Below is a small trained network, with its code and all its weights. Each question gives an input and a target symbol and asks what happens when units are switched off, that is, made to give their printed mean instead of their output.

import numpy as np


def w(rows, s, z=0):
    codes = np.array(rows[::2]) - 128.0
    scale = np.full(codes.shape[1], s)
    scale[-1] = z or s
    return codes * scale


def f(y):
    return np.maximum(y, 0)


def softmax(a):
    e = np.exp(a - a.max(-1, keepdims=True))
    return e / e.sum(-1, keepdims=True)


def log_softmax(a):
    a = a - a.max(-1, keepdims=True)
    return a - np.log(np.exp(a).sum(-1, keepdims=True))


def net(x, mask):
    ids = ['αγεζηθμξπστφψ'.index(c) for c in x.split()]
    T = len(ids)
    res = E[ids] + P[:T]
    q, k, v = (res @ M[0].T for M in (Q, K, V))
    z = softmax(np.where(np.tri(T) > 0, q @ k.T / 4**0.5, -1e9)) @ v
    res = res + np.where(mask[0], z, O[0][:, -1]) @ O[0][:, :-1]
    y = f(res @ A[0][:, :-1].T + A[0][:, -1])
    res = res + np.where(mask[1:13], y, B[0][:, -1]) @ B[0][:, :-1]
    return log_softmax(res[-1] @ U[:, :-1].T + U[:, -1])


Q, K, V, O, A, B = {}, {}, {}, {}, {}, {}
E = w([
[109,123,105,102,2],'α',
[130,114,211,56,79],'γ',
[54,144,54,166,66],'ε',
[134,185,131,160,138],'ζ',
[124,91,248,165,152],'η',
[82,208,100,93,111],'θ',
[68,70,142,205,78],'μ',
[153,198,228,157,199],'ξ',
[177,209,145,195,76],'π',
[185,107,193,161,49],'σ',
[98,107,112,82,94],'τ',
[11,99,131,124,163],'φ',
[177,202,148,82,121],'ψ',
],0.0097)
P = w([
[245,112,36,196,178],'0',
[9,164,149,142,52],'1',
[2,186,163,138,50],'2',
[5,189,163,140,52],'3',
[13,185,185,136,49],'4',
[4,198,179,134,43],'5',
[8,196,191,136,44],'6',
[14,207,192,133,40],'7',
[11,201,189,134,43],'8',
[13,200,202,137,43],'9',
],0.0041)
Q[0] = w([
[15,239,213,147,24],'head 1',
[122,199,188,134,69],'head 1',
[62,241,232,154,5],'head 1',
[51,253,251,164,17],'head 1',
],0.0067)
K[0] = w([
[194,74,2,156,191],'head 1',
[170,80,103,140,166],'head 1',
[214,81,35,163,197],'head 1',
[222,69,29,163,203],'head 1',
],0.0077)
V[0] = w([
[190,177,144,56,60],'head 1',
[254,90,119,193,92],'head 1',
[210,226,129,121,221],'head 1',
[200,35,239,102,183],'head 1',
],0.0079)
O[0] = w([
[55,183,67,26,84,140],'head 1',
[2,146,214,74,148,253],'head 1',
[23,222,110,174,128,143],'head 1',
[86,145,200,138,26,119],'head 1',
],0.0089,0.0042)
A[0] = w([
[66,137,48,153,162,253],'neuron 1',
[119,170,106,253,139,249],'neuron 2',
[54,40,104,174,129,204],'neuron 3',
[116,140,191,155,233,124],'neuron 4',
[142,122,188,191,53,220],'neuron 5',
[116,74,48,102,47,243],'neuron 6',
[124,108,36,88,56,222],'neuron 7',
[252,83,118,142,178,206],'neuron 8',
[119,145,202,160,225,98],'neuron 9',
[100,208,127,50,147,175],'neuron 10',
[231,138,102,187,161,193],'neuron 11',
[67,55,159,58,192,230],'neuron 12',
],0.0071,0.0044)
B[0] = w([
[163,126,24,147,206,223],'neuron 1',
[138,154,101,220,154,217],'neuron 2',
[186,42,92,158,135,212],'neuron 3',
[240,135,186,135,136,168],'neuron 4',
[99,143,168,175,35,254],'neuron 5',
[253,142,85,83,35,197],'neuron 6',
[231,197,76,68,61,183],'neuron 7',
[27,49,103,111,151,155],'neuron 8',
[226,149,190,129,117,166],'neuron 9',
[89,168,107,85,178,245],'neuron 10',
[51,94,69,172,161,149],'neuron 11',
[162,29,165,69,172,243],'neuron 12',
],0.007,0.0065)
U = w([
[186,157,27,166,135,143],'α',
[65,165,125,82,224,131],'γ',
[68,212,126,241,117,5],'ε',
[130,23,85,109,245,121],'ζ',
[193,42,230,162,123,75],'η',
[254,202,188,132,153,218],'θ',
[118,125,180,182,34,146],'μ',
[214,100,100,21,133,117],'ξ',
[208,186,117,86,16,69],'π',
[57,194,59,87,167,97],'σ',
[22,83,185,20,104,148],'τ',
[89,159,121,181,200,188],'φ',
[90,27,82,221,95,174],'ψ',
],0.0057,0.0024)

Each question gives the input, a string of symbols that net reads in full, and the target symbol t.
The units are the heads (4 rows each of Q, K, V and O) and the neurons (one row each of A and B). Each row of codes is followed by its name. A weight is (code - 128) times the scale printed after its matrix; where a second scale follows, it is the last column's (O, A, B and U).
mask holds one flag per unit, heads first, then neurons. A switched-off unit (its flag False) gives its mean, the last column of its rows in O or B, instead of its output. The means were averaged over made-up inputs and are rounded, as every weight is.
A unit's drop is (log p(t) with every unit on - log p(t) with that unit switched off) / (log p(t) with every unit on - log p(t) with every unit switched off).
The circuit of an input: a set's keep is (log p(t) with only the set's units on - log p(t) with every unit switched off) / (log p(t) with every unit on - log p(t) with every unit switched off). Starting from the 12 units with the biggest drops (on a tie, the unit counted first), units are removed one at a time, each time the one whose removal leaves the highest keep (on an exact tie, the one counted first), for as long as the keep stays at least 0.8.
circuit, biggest first: the units of the circuit, biggest drop first
unit that matters most: the unit with the biggest drop
k most important neurons: the k neurons with the biggest drops, biggest first
drop of u: that unit's drop, to one decimal
input π φ γ σ ζ φ φ, target ζ: unit that matters most -> neuron 12
input ε η ψ τ, target ζ: circuit, biggest first -> head 1; neuron 5
input η ξ γ, target μ: circuit, biggest first -> head 1; neuron 5
input φ φ ψ α ε, target α: circuit, biggest first -> head 1; neuron 2
input η τ γ ξ ζ η σ α, target μ: 2 most important neurons -> neuron 5; neuron 1
input ξ τ ξ, target ε: 2 most important neurons -> neuron 2; neuron 12
input ε ε μ ξ γ ψ φ ψ, target ζ: circuit, biggest first -> head 1; neuron 8
input η η ξ η, target μ: 2 most important neurons -> neuron 5; neuron 1
input γ ξ ξ σ, target π: 2 most important neurons -> neuron 6; neuron 7
input ξ ξ ξ σ μ ψ θ μ, target ε: 2 most important neurons -> neuron 2; neuron 12
input φ ξ ε τ σ ε, target ψ: drop of neuron 3 -> 0.1
input ξ σ ζ ε ψ, target ε: drop of neuron 8 -> 0.0
input σ π θ μ, target τ: drop of head 1 -> 1.7
input σ ζ μ α, target τ: circuit, biggest first -> head 1
input γ μ α, target π: drop of neuron 6 -> 0.2
